Here is a tiny trained network, its code and every weight. The questions are about switching its units off for an input and a target symbol, where a switched-off unit gives its printed mean instead of its output.

import numpy as np


def w(rows, s, z=0):
    codes = np.array(rows[::2]) - 128.0
    scale = np.full(codes.shape[1], s)
    scale[-1] = z or s
    return codes * scale


def norm(h):
    return h / np.sqrt((h * h).mean(-1, keepdims=True) + 1e-5)


def f(y):
    return np.maximum(y, 0)


def softmax(a):
    e = np.exp(a - a.max(-1, keepdims=True))
    return e / e.sum(-1, keepdims=True)


def log_softmax(a):
    a = a - a.max(-1, keepdims=True)
    return a - np.log(np.exp(a).sum(-1, keepdims=True))


def net(x, mask):
    ids = ['αδζπσφψ'.index(c) for c in x.split()]
    T = len(ids)
    res = E[ids] + P[:T]
    u = 0
    for l in range(2):
        q, k, v = (norm(res) @ M[l].T for M in (Q, K, V))
        z = softmax(np.where(np.tri(T) > 0, q @ k.T / 3**0.5, -1e9)) @ v
        res = res + np.where(mask[u], z, O[l][:, -1]) @ O[l][:, :-1]
        u += 1
        y = f(norm(res) @ A[l][:, :-1].T + A[l][:, -1])
        res = res + np.where(mask[u : u + 16], y, B[l][:, -1]) @ B[l][:, :-1]
        u += 16
    return log_softmax(norm(res)[-1] @ U[:, :-1].T + U[:, -1])


Q, K, V, O, A, B = {}, {}, {}, {}, {}, {}
E = w([
[104,131,129,147,47],'α',
[105,99,119,205,153],'δ',
[78,149,68,79,155],'ζ',
[114,111,160,120,6],'π',
[79,121,102,189,163],'σ',
[182,80,65,144,171],'φ',
[68,138,131,70,132],'ψ',
],0.021)
P = w([
[45,204,223,241,57],'0',
[208,188,144,89,171],'1',
[131,1,156,18,153],'2',
[122,29,51,211,72],'3',
[191,179,100,108,150],'4',
[168,31,121,29,111],'5',
[129,31,45,219,55],'6',
[188,183,74,124,149],'7',
[176,37,124,29,104],'8',
[146,29,32,227,39],'9',
[188,187,70,131,141],'10',
[186,44,115,30,95],'11',
[145,23,40,220,39],'12',
[175,204,75,124,155],'13',
],0.0091)
Q[0] = w([
[172,254,253,139,147],'L0H0',
[58,164,176,105,117],'L0H0',
[149,78,120,127,184],'L0H0',
],0.011)
K[0] = w([
[169,207,254,87,167],'L0H0',
[66,93,206,23,184],'L0H0',
[241,137,74,82,212],'L0H0',
],0.0082)
V[0] = w([
[200,114,9,192,160],'L0H0',
[254,245,2,195,150],'L0H0',
[240,24,4,117,90],'L0H0',
],0.0049)
O[0] = w([
[33,111,254,124,140,252],'L0H0',
[42,104,47,164,163,136],'L0H0',
[124,77,209,95,190,252],'L0H0',
],0.0051,0.0035)
A[0] = w([
[87,107,84,147,113,88],'L0N0',
[162,154,129,59,142,91],'L0N1',
[177,130,74,195,158,110],'L0N2',
[158,144,159,192,170,170],'L0N3',
[209,100,156,30,125,134],'L0N4',
[94,122,68,116,100,95],'L0N5',
[157,175,145,90,80,150],'L0N6',
[126,145,122,157,209,132],'L0N7',
[184,97,199,207,130,3],'L0N8',
[72,44,152,84,122,137],'L0N9',
[193,115,124,232,110,189],'L0N10',
[86,164,163,7,140,50],'L0N11',
[69,68,136,162,128,155],'L0N12',
[214,146,142,176,110,131],'L0N13',
[77,210,204,187,207,11],'L0N14',
[94,90,167,142,163,78],'L0N15',
],0.011,0.0055)
B[0] = w([
[154,115,98,95,169,172],'L0N0',
[205,113,180,163,169,149],'L0N1',
[165,120,146,98,124,173],'L0N2',
[127,239,145,96,157,184],'L0N3',
[38,76,138,124,143,176],'L0N4',
[104,146,105,90,158,161],'L0N5',
[167,115,141,70,187,172],'L0N6',
[169,107,158,114,76,191],'L0N7',
[140,222,93,182,254,144],'L0N8',
[150,119,38,89,90,234],'L0N9',
[130,66,124,141,200,219],'L0N10',
[192,94,132,172,93,174],'L0N11',
[139,74,100,55,101,254],'L0N12',
[127,133,166,103,216,144],'L0N13',
[166,117,138,97,90,161],'L0N14',
[132,113,121,87,105,178],'L0N15',
],0.0096,0.0081)
Q[1] = w([
[209,253,231,47,208],'L1H0',
[223,136,66,108,9],'L1H0',
[187,125,131,43,150],'L1H0',
],0.011)
K[1] = w([
[60,253,185,150,125],'L1H0',
[192,151,138,133,80],'L1H0',
[132,187,193,152,141],'L1H0',
],0.017)
V[1] = w([
[174,106,82,114,254],'L1H0',
[191,152,130,42,82],'L1H0',
[216,67,214,134,106],'L1H0',
],0.008)
O[1] = w([
[146,187,237,97,197,255],'L1H0',
[231,254,116,80,82,191],'L1H0',
[175,111,242,214,117,172],'L1H0',
],0.0096,0.0045)
A[1] = w([
[75,104,122,79,147,134],'L1N0',
[126,136,72,126,152,61],'L1N1',
[168,98,68,132,209,119],'L1N2',
[127,182,215,98,119,155],'L1N3',
[30,140,48,73,64,54],'L1N4',
[158,216,192,126,134,68],'L1N5',
[188,147,93,152,110,82],'L1N6',
[116,79,192,184,146,75],'L1N7',
[172,205,153,139,117,191],'L1N8',
[175,77,122,151,52,110],'L1N9',
[122,148,144,130,35,64],'L1N10',
[8,114,101,135,173,2],'L1N11',
[124,142,158,60,137,67],'L1N12',
[95,65,99,165,149,164],'L1N13',
[99,127,187,158,191,75],'L1N14',
[214,169,96,144,65,112],'L1N15',
],0.014,0.0056)
B[1] = w([
[71,142,195,160,111,216],'L1N0',
[98,57,124,154,168,149],'L1N1',
[118,225,196,169,85,255],'L1N2',
[151,92,129,120,207,184],'L1N3',
[166,162,140,152,177,185],'L1N4',
[171,34,116,97,133,154],'L1N5',
[57,106,155,123,79,150],'L1N6',
[142,202,118,152,137,150],'L1N7',
[167,90,107,63,115,169],'L1N8',
[123,189,87,212,154,207],'L1N9',
[110,192,174,136,139,149],'L1N10',
[133,107,217,62,68,150],'L1N11',
[92,149,90,184,146,197],'L1N12',
[111,53,54,36,129,200],'L1N13',
[156,136,149,246,168,160],'L1N14',
[119,131,208,109,110,190],'L1N15',
],0.011,0.0081)
U = w([
[114,77,37,192,112,252],'α',
[82,111,165,255,199,104],'δ',
[54,209,85,138,176,78],'ζ',
[110,123,184,230,18,135],'π',
[16,52,180,118,84,99],'σ',
[226,42,123,125,153,84],'φ',
[148,170,107,81,48,111],'ψ',
],0.0092,0.0036)

Each question gives the input, a string of symbols that net reads in full, and the target symbol t.
The units are the heads (3 rows each of Q, K, V and O) and the neurons (one row each of A and B). Each row of codes is followed by its name. A weight is (code - 128) times the scale printed after its matrix; where a second scale follows, it is the last column's (O, A, B and U).
mask holds one flag per unit, layer by layer, with each layer's heads first. A switched-off unit (its flag False) gives its mean, the last column of its rows in O or B, instead of its output. The means were averaged over made-up inputs and are rounded, as every weight is.
A unit's drop is (log p(t) with every unit on - log p(t) with that unit switched off) / (log p(t) with every unit on - log p(t) with every unit switched off).
The circuit of an input: a set's keep is (log p(t) with only the set's units on - log p(t) with every unit switched off) / (log p(t) with every unit on - log p(t) with every unit switched off). Starting from the 12 units with the biggest drops (on a tie, the unit counted first), units are removed one at a time, each time the one whose removal leaves the highest keep (on an exact tie, the one counted first), for as long as the keep stays at least 0.8.
units of the circuit, in order: the units of the circuit, biggest drop first
most important unit: the unit with the biggest drop
k most important neurons: the k neurons with the biggest drops, biggest first
k most important neurons of layer l: the k neurons of layer l with the biggest drops, biggest first
input δ σ φ ψ ψ ζ, target φ: 2 most important neurons : [L0N11; L0N1]
input δ δ π, target π: units of the circuit, in order : [L0N3; L1N9; L1H0]
input δ α α π σ σ α α, target δ: most important neuron : [L0N3]
input ψ α ψ ζ σ ψ δ ζ, target ψ: units of the circuit, in order : [L1H0; L0N11; L0N10]
input ζ π ζ δ ψ φ φ δ φ ψ, target ψ: units of the circuit, in order : [L0N9; L0N10]
input σ δ π φ ζ, target σ: units of the circuit, in order : [L1H0; L1N11]
input σ ψ α δ δ δ φ φ δ, target σ: units of the circuit, in order : [L0H0; L1N4]
input φ σ σ α π, target φ: units of the circuit, in order : [L1N3; L1N2]
input σ φ δ φ φ π π σ α φ ψ α σ α, target σ: 2 most important neurons : [L0N3; L0N9]
input δ ζ σ δ α π σ π, target δ: 4 most important neurons of layer 0 : [L0N3; L0N6; L0N9; L0N10]
input ψ δ α, target φ: 2 most important neurons of layer 1 : [L1N2; L1N3]
input α ψ σ π σ ζ δ δ σ ψ ψ σ π π, target α: 3 most important neurons : [L0N6; L0N9; L0N12]
input σ φ ψ, target φ: 3 most important neurons of layer 0 : [L0N11; L0N1; L0N9]
input φ ψ σ σ π σ, target ψ: 3 most important neurons : [L0N9; L0N6; L0N12]
input ψ σ α ζ φ π ψ φ δ φ δ, target ψ: most important unit : L0N3
input δ φ δ, target σ: 2 most important neurons of layer 0 : [L0N9; L0N11]
input σ ψ ψ δ π δ ψ ζ, target σ: 4 most important neurons : [L0N3; L0N9; L0N10; L1N11]
input δ δ δ π δ α α π δ δ ζ, target δ: 3 most important neurons : [L0N3; L0N9; L0N10]
input α σ φ α σ, target α: 3 most important neurons of layer 0 : [L0N9; L0N12; L0N4]
input ψ α δ α, target α: 3 most important neurons of layer 0 : [L0N10; L0N3; L0N4]
input ζ π α α α α ζ δ ζ δ σ ψ σ, target σ: most important neuron : [L1N2]
input δ σ ζ σ α, target δ: 2 most important neurons : [L0N3; L0N10]
input σ ζ σ ψ π, target σ: 4 most important neurons : [L0N3; L0N6; L0N9; L0N10]
input π δ π, target π: 2 most important neurons of layer 0 : [L0N3; L0N8]
